Here is a tiny trained network, its code and every weight. The questions are about switching its units off for an input and a class, where a switched-off unit gives its printed mean instead of its output.

import numpy as np


def w(rows, s, z=0):
    codes = np.array(rows[::2]) - 128.0
    scale = np.full(codes.shape[1], s)
    scale[-1] = z or s
    return codes * scale


def f(y):
    return np.maximum(y, 0)


def log_softmax(a):
    a = a - a.max(-1, keepdims=True)
    return a - np.log(np.exp(a).sum(-1, keepdims=True))


def net(x, mask):
    res = np.array(x, float).reshape(1, 5) / 4 @ E
    y = f(res @ A[0][:, :-1].T + A[0][:, -1])
    res = res + np.where(mask, y, B[0][:, -1]) @ B[0][:, :-1]
    return log_softmax(res[-1] @ U[:, :-1].T + U[:, -1])


A, B = {}, {}
E = w([
[134,142,126,125,140],'x0',
[151,130,174,209,226],'x1',
[123,122,129,130,121],'x2',
[186,191,114,181,55],'x3',
[249,27,107,92,116],'x4',
],0.011)
A[0] = w([
[160,125,65,184,76,227],'N0',
[57,79,127,69,206,143],'N1',
[150,216,91,168,114,134],'N2',
[153,113,139,223,207,31],'N3',
[73,90,146,93,153,166],'N4',
[43,167,97,173,98,76],'N5',
[3,164,76,122,94,93],'N6',
[110,141,83,49,78,1],'N7',
[54,205,109,144,140,32],'N8',
[80,167,80,49,69,84],'N9',
],0.011,0.0068)
B[0] = w([
[149,144,82,136,235,245],'N0',
[223,213,80,187,103,229],'N1',
[143,219,52,145,112,225],'N2',
[131,94,229,107,177,214],'N3',
[187,201,81,190,135,200],'N4',
[196,89,116,111,159,225],'N5',
[187,114,81,103,160,255],'N6',
[137,125,251,127,149,183],'N7',
[155,14,157,13,112,222],'N8',
[112,149,255,216,255,228],'N9',
],0.0093,0.009)
U = w([
[129,160,90,143,121,179],'0',
[179,23,107,4,123,40],'1',
[74,120,219,146,161,35],'2',
[103,120,93,120,147,254],'3',
[111,127,99,114,140,228],'4',
[67,98,70,167,118,132],'5',
],0.014,0.0091)

Each question gives the input, the list of numbers given to net, and the class t.
The units are the neurons (one row each of A and B). Each row of codes is followed by its name. A weight is (code - 128) times the scale printed after its matrix; where a second scale follows, it is the last column's (A, B and U).
mask holds one flag per neuron, in row order. A switched-off neuron (its flag False) gives its mean, the last column of its row in B, instead of its output. The means were averaged over made-up inputs and are rounded, as every weight is.
A unit's drop is (log p(t) with every unit on - log p(t) with that unit switched off) / (log p(t) with every unit on - log p(t) with every unit switched off).
The circuit of an input: a set's keep is (log p(t) with only the set's units on - log p(t) with every unit switched off) / (log p(t) with every unit on - log p(t) with every unit switched off). Starting from all 10 units, units are removed one at a time, each time the one whose removal leaves the highest keep (on an exact tie, the one counted first), for as long as the keep stays at least 0.8.
units of the circuit, in order: the units of the circuit, biggest drop first
top k neurons: the k neurons with the biggest drops, biggest first
drop when u is switched off: that unit's drop, to one decimal
input [2,7,-6,1,-1], class 2: units of the circuit, in order	[N3]
input [2,6,-1,-6,4], class 0: top 3 neurons	[N1, N9, N8]
input [6,-8,5,1,-6], class 2: top 2 neurons	[N9, N7]
input [-6,0,8,5,-8], class 1: top 2 neurons	[N8, N5]
input [5,-8,4,7,-4], class 2: top 4 neurons	[N9, N7, N1, N4]
input [7,-6,6,-8,0], class 0: top 2 neurons	[N1, N4]
input [-2,8,1,7,4], class 2: top 2 neurons	[N3, N1]
input [-7,-6,-6,-1,5], class 3: top 2 neurons	[N8, N3]
input [-2,-6,2,0,4], class 2: units of the circuit, in order	[N9, N7, N6]
input [-2,7,-7,6,-8], class 1: units of the circuit, in order	[N8, N5]
input [5,4,5,-5,3], class 0: units of the circuit, in order	[N1, N8]
input [2,7,2,-1,3], class 2: top 3 neurons	[N3, N8, N6]
input [5,5,5,-8,-3], class 0: top 2 neurons	[N1, N4]
input [-6,-4,2,-2,3], class 3: units of the circuit, in order	[N8]
input [0,-2,5,-5,-8], class 1: top 3 neurons	[N8, N6, N5]
input [3,-7,6,3,-8], class 1: top 2 neurons	[N8, N6]
input [7,7,0,4,6], class 2: top 3 neurons	[N3, N8, N6]
input [-8,3,2,-6,4], class 3: drop when N2 is switched off	0.3
input [0,2,-3,-4,-4], class 0: drop when N6 is switched off	0.0
input [-7,-8,2,6,7], class 2: drop when N7 is switched off	0.2
input [-1,-3,-7,1,4], class 4: units of the circuit, in order	[N8]
